Here is a tiny trained network, its code and every weight. The questions are about switching its units off for an input and a target symbol, where a switched-off unit gives its printed mean instead of its output.

import numpy as np


def w(rows, s, z=0):
    codes = np.array(rows[::2]) - 128.0
    scale = np.full(codes.shape[1], s)
    scale[-1] = z or s
    return codes * scale


def norm(h):
    return h / np.sqrt((h * h).mean(-1, keepdims=True) + 1e-5)


def f(y):
    return y / 2 * (1 + np.tanh(0.7978845608 * (y + 0.044715 * y**3)))


def softmax(a):
    e = np.exp(a - a.max(-1, keepdims=True))
    return e / e.sum(-1, keepdims=True)


def log_softmax(a):
    a = a - a.max(-1, keepdims=True)
    return a - np.log(np.exp(a).sum(-1, keepdims=True))


def net(x, mask):
    ids = ['αβγεζηθμξστψω'.index(c) for c in x.split()]
    T = len(ids)
    res = E[ids] + P[:T]
    r = norm(res)
    for j in range(2):
        rows = slice(3 * j, 3 * j + 3)
        q, k, v = (r @ M[0][rows].T for M in (Q, K, V))
        z = softmax(np.where(np.tri(T) > 0, q @ k.T / 3**0.5, -1e9)) @ v
        o = O[0][rows]
        res = res + np.where(mask[j], z, o[:, -1]) @ o[:, :-1]
    y = f(norm(res) @ A[0][:, :-1].T + A[0][:, -1])
    res = res + np.where(mask[2:6], y, B[0][:, -1]) @ B[0][:, :-1]
    return log_softmax(norm(res)[-1] @ U[:, :-1].T + U[:, -1])


Q, K, V, O, A, B = {}, {}, {}, {}, {}, {}
E = w([
[129,162,210,121],'α',
[161,83,147,159],'β',
[90,210,130,157],'γ',
[218,48,205,150],'ε',
[110,155,94,198],'ζ',
[134,105,84,150],'η',
[143,179,128,152],'θ',
[120,202,138,127],'μ',
[190,73,125,251],'ξ',
[119,152,159,128],'σ',
[120,74,123,135],'τ',
[133,69,130,121],'ψ',
[27,166,156,167],'ω',
],0.015)
P = w([
[207,190,231,253],'0',
[185,175,210,228],'1',
[182,184,197,186],'2',
[178,156,185,161],'3',
[168,130,175,154],'4',
[171,106,158,128],'5',
[170,88,127,126],'6',
[167,77,121,116],'7',
[158,62,116,109],'8',
[148,62,113,102],'9',
[155,53,116,106],'10',
[168,45,105,109],'11',
],0.0037)
Q[0] = w([
[102,131,102,22],'h1',
[122,193,249,243],'h1',
[136,127,159,157],'h1',
[95,158,177,60],'h2',
[198,51,111,93],'h2',
[139,154,144,221],'h2',
],0.012)
K[0] = w([
[226,156,64,254],'h1',
[25,75,111,7],'h1',
[18,79,150,52],'h1',
[97,198,182,73],'h2',
[184,24,113,39],'h2',
[167,147,122,241],'h2',
],0.0081)
V[0] = w([
[56,197,174,125],'h1',
[214,159,226,76],'h1',
[43,68,130,62],'h1',
[184,127,163,40],'h2',
[121,254,180,215],'h2',
[101,139,175,158],'h2',
],0.0045)
O[0] = w([
[67,88,36,100,206],'h1',
[231,39,98,133,166],'h1',
[86,136,185,55,98],'h1',
[91,66,204,105,81],'h2',
[166,86,30,3,254],'h2',
[109,71,109,49,171],'h2',
],0.0049,0.0059)
A[0] = w([
[126,140,127,178,252],'n1',
[81,54,174,208,147],'n2',
[2,159,91,124,179],'n3',
[147,73,119,188,192],'n4',
],0.0079,0.003)
B[0] = w([
[67,148,164,55,205],'n1',
[191,213,109,47,183],'n2',
[58,151,204,91,252],'n3',
[109,254,170,98,237],'n4',
],0.0051,0.003)
U = w([
[155,209,202,94,39],'α',
[125,42,166,81,83],'β',
[130,40,84,69,133],'γ',
[66,141,62,227,36],'ε',
[54,101,204,205,207],'ζ',
[124,186,130,170,37],'η',
[131,38,248,184,55],'θ',
[176,178,207,110,39],'μ',
[70,164,151,81,154],'ξ',
[147,184,160,113,255],'σ',
[157,111,153,240,49],'τ',
[176,82,65,101,140],'ψ',
[131,136,109,98,172],'ω',
],0.012,0.0084)

Each question gives the input, a string of symbols that net reads in full, and the target symbol t.
The units are the heads (3 rows each of Q, K, V and O) and the neurons (one row each of A and B). Each row of codes is followed by its name. A weight is (code - 128) times the scale printed after its matrix; where a second scale follows, it is the last column's (O, A, B and U).
mask holds one flag per unit, heads first, then neurons. A switched-off unit (its flag False) gives its mean, the last column of its rows in O or B, instead of its output. The means were averaged over made-up inputs and are rounded, as every weight is.
A unit's drop is (log p(t) with every unit on - log p(t) with that unit switched off) / (log p(t) with every unit on - log p(t) with every unit switched off).
The circuit of an input: a set's keep is (log p(t) with only the set's units on - log p(t) with every unit switched off) / (log p(t) with every unit on - log p(t) with every unit switched off). Starting from all 6 units, units are removed one at a time, each time the one whose removal leaves the highest keep (on an exact tie, the one counted first), for as long as the keep stays at least 0.8.
units of the circuit, in order: the units of the circuit, biggest drop first
most important unit: the unit with the biggest drop
top k neurons: the k neurons with the biggest drops, biggest first
heads that matter: for each layer, one digit per head in row order, 1 if its drop is at least 0.15 and else 0, layers parted by /
drop when u is switched off: that unit's drop, to one decimal
input θ θ σ σ ξ μ, target ψ: most important unit	h1
input θ γ ζ σ ε ζ θ σ, target γ: heads that matter	00
input σ ε ξ ψ, target σ: heads that matter	01
input ξ θ σ σ ε σ ξ ζ σ σ θ ψ, target σ: units of the circuit, in order	h2, n2, n4
input ω α σ ζ τ ω γ η, target σ: heads that matter	01
input ω α ω ζ σ ζ ψ ζ σ ζ τ, target σ: units of the circuit, in order	h2, n2
input ζ σ σ σ θ, target ψ: heads that matter	00
input σ σ ζ σ, target ψ: heads that matter	00
input θ ω ζ η σ θ, target ψ: units of the circuit, in order	n4, n3
input ω ζ ζ σ θ ε σ σ τ, target σ: top 2 neurons	n2, n4
input ε σ β, target σ: drop when n4 is switched off	0.6
input τ ζ γ β, target σ: drop when h1 is switched off	0.0
input β ζ ζ ζ σ ε σ σ σ σ η, target σ: drop when h2 is switched off	0.9
